Below is a small trained network, with its code and all its weights. Each question gives an input and a class and asks what happens when units are switched off, that is, made to give their printed mean instead of their output.

import numpy as np


def w(rows, s, z=0):
    codes = np.array(rows[::2]) - 128.0
    scale = np.full(codes.shape[1], s)
    scale[-1] = z or s
    return codes * scale


def f(y):
    return np.maximum(y, 0)


def log_softmax(a):
    a = a - a.max(-1, keepdims=True)
    return a - np.log(np.exp(a).sum(-1, keepdims=True))


def net(x, mask):
    res = np.array(x, float).reshape(1, 8) / 4 @ E
    y = f(res @ A[0][:, :-1].T + A[0][:, -1])
    res = res + np.where(mask, y, B[0][:, -1]) @ B[0][:, :-1]
    return log_softmax(res[-1] @ U[:, :-1].T + U[:, -1])


A, B = {}, {}
E = w([
[131,124,128,123,138,135,128,130],'x0',
[243,182,167,172,177,51,161,223],'x1',
[129,125,133,126,130,128,131,130],'x2',
[117,135,135,123,129,127,135,131],'x3',
[179,229,190,31,88,163,30,142],'x4',
[127,132,122,125,130,129,129,127],'x5',
[150,66,72,76,29,150,159,252],'x6',
[133,126,125,127,119,120,127,121],'x7',
],0.014)
A[0] = w([
[152,182,150,79,144,144,54,96,151],'neuron 1',
[31,75,68,157,181,144,126,4,254],'neuron 2',
[255,244,157,61,122,103,59,219,68],'neuron 3',
[90,61,78,164,47,165,211,139,104],'neuron 4',
[52,90,101,85,64,177,122,128,153],'neuron 5',
[154,64,73,56,15,144,176,253,150],'neuron 6',
[119,170,138,3,83,207,39,84,142],'neuron 7',
[181,137,118,190,193,48,220,180,145],'neuron 8',
],0.009,0.0059)
B[0] = w([
[133,187,140,118,104,141,107,85,191],'neuron 1',
[41,31,237,208,75,171,206,121,244],'neuron 2',
[121,172,255,153,55,173,247,153,249],'neuron 3',
[161,15,49,63,187,147,130,112,201],'neuron 4',
[160,52,105,34,141,125,100,111,194],'neuron 5',
[119,20,42,93,97,152,167,224,252],'neuron 6',
[82,183,107,101,51,209,15,147,223],'neuron 7',
[185,148,118,199,175,8,69,177,228],'neuron 8',
],0.0083,0.022)
U = w([
[105,100,186,156,68,152,226,147,210],'0',
[88,185,146,138,103,156,44,29,107],'1',
[119,66,76,85,178,132,163,84,140],'2',
[130,148,90,65,78,151,66,165,2],'3',
[151,154,155,204,242,34,130,89,198],'4',
[166,253,199,143,154,113,168,55,36],'5',
[186,126,69,144,172,66,151,208,94],'6',
],0.011,0.003)

Each question gives the input, the list of numbers given to net, and the class t.
The units are the neurons (one row each of A and B). Each row of codes is followed by its name. A weight is (code - 128) times the scale printed after its matrix; where a second scale follows, it is the last column's (A, B and U).
mask holds one flag per neuron, in row order. A switched-off neuron (its flag False) gives its mean, the last column of its row in B, instead of its output. The means were averaged over made-up inputs and are rounded, as every weight is.
A unit's drop is (log p(t) with every unit on - log p(t) with that unit switched off) / (log p(t) with every unit on - log p(t) with every unit switched off).
The circuit of an input: a set's keep is (log p(t) with only the set's units on - log p(t) with every unit switched off) / (log p(t) with every unit on - log p(t) with every unit switched off). Starting from all 8 units, units are removed one at a time, each time the one whose removal leaves the highest keep (on an exact tie, the one counted first), for as long as the keep stays at least 0.8.
units of the circuit, in order: the units of the circuit, biggest drop first
k most important neurons: the k neurons with the biggest drops, biggest first
drop when u is switched off: that unit's drop, to one decimal
input [-5,0,-7,-1,2,5,-8,1], class 1: units of the circuit, in order => [neuron 3]
input [4,7,-1,3,0,7,8,4], class 6: 3 most important neurons => [neuron 2; neuron 8; neuron 6]
input [0,-1,4,-8,1,-3,-7,-8], class 1: 3 most important neurons => [neuron 3; neuron 6; neuron 1]
input [-2,7,0,-5,0,-3,-2,-4], class 4: 2 most important neurons => [neuron 8; neuron 6]
input [1,1,-7,-7,-5,-6,-7,7], class 4: 4 most important neurons => [neuron 3; neuron 6; neuron 8; neuron 7]
input [1,-5,4,-8,-8,3,2,-8], class 2: 2 most important neurons => [neuron 4; neuron 3]
input [-7,-8,1,-2,2,-2,-1,-6], class 1: 2 most important neurons => [neuron 7; neuron 6]
input [-1,8,8,-2,4,-7,-1,-6], class 5: 3 most important neurons => [neuron 6; neuron 2; neuron 3]
input [-1,3,4,-6,1,8,-2,7], class 5: 2 most important neurons => [neuron 6; neuron 2]
input [-1,7,-1,-8,7,-7,-1,6], class 5: 2 most important neurons => [neuron 6; neuron 2]
input [2,0,5,-1,0,3,6,-4], class 2: 2 most important neurons => [neuron 8; neuron 7]
input [3,1,-1,4,6,-6,-4,5], class 5: 2 most important neurons => [neuron 3; neuron 6]
input [0,-1,-7,-2,5,-2,2,1], class 3: 2 most important neurons => [neuron 2; neuron 7]
input [3,3,-4,-2,-1,-7,2,-8], class 6: units of the circuit, in order => [neuron 2]
input [-3,-4,0,-6,3,2,0,4], class 1: drop when neuron 6 is switched off => 0.5
input [-1,-4,-3,0,2,-5,-6,6], class 1: drop when neuron 3 is switched off => 0.2
input [8,2,-1,-8,5,3,-3,-7], class 5: drop when neuron 6 is switched off => 0.2
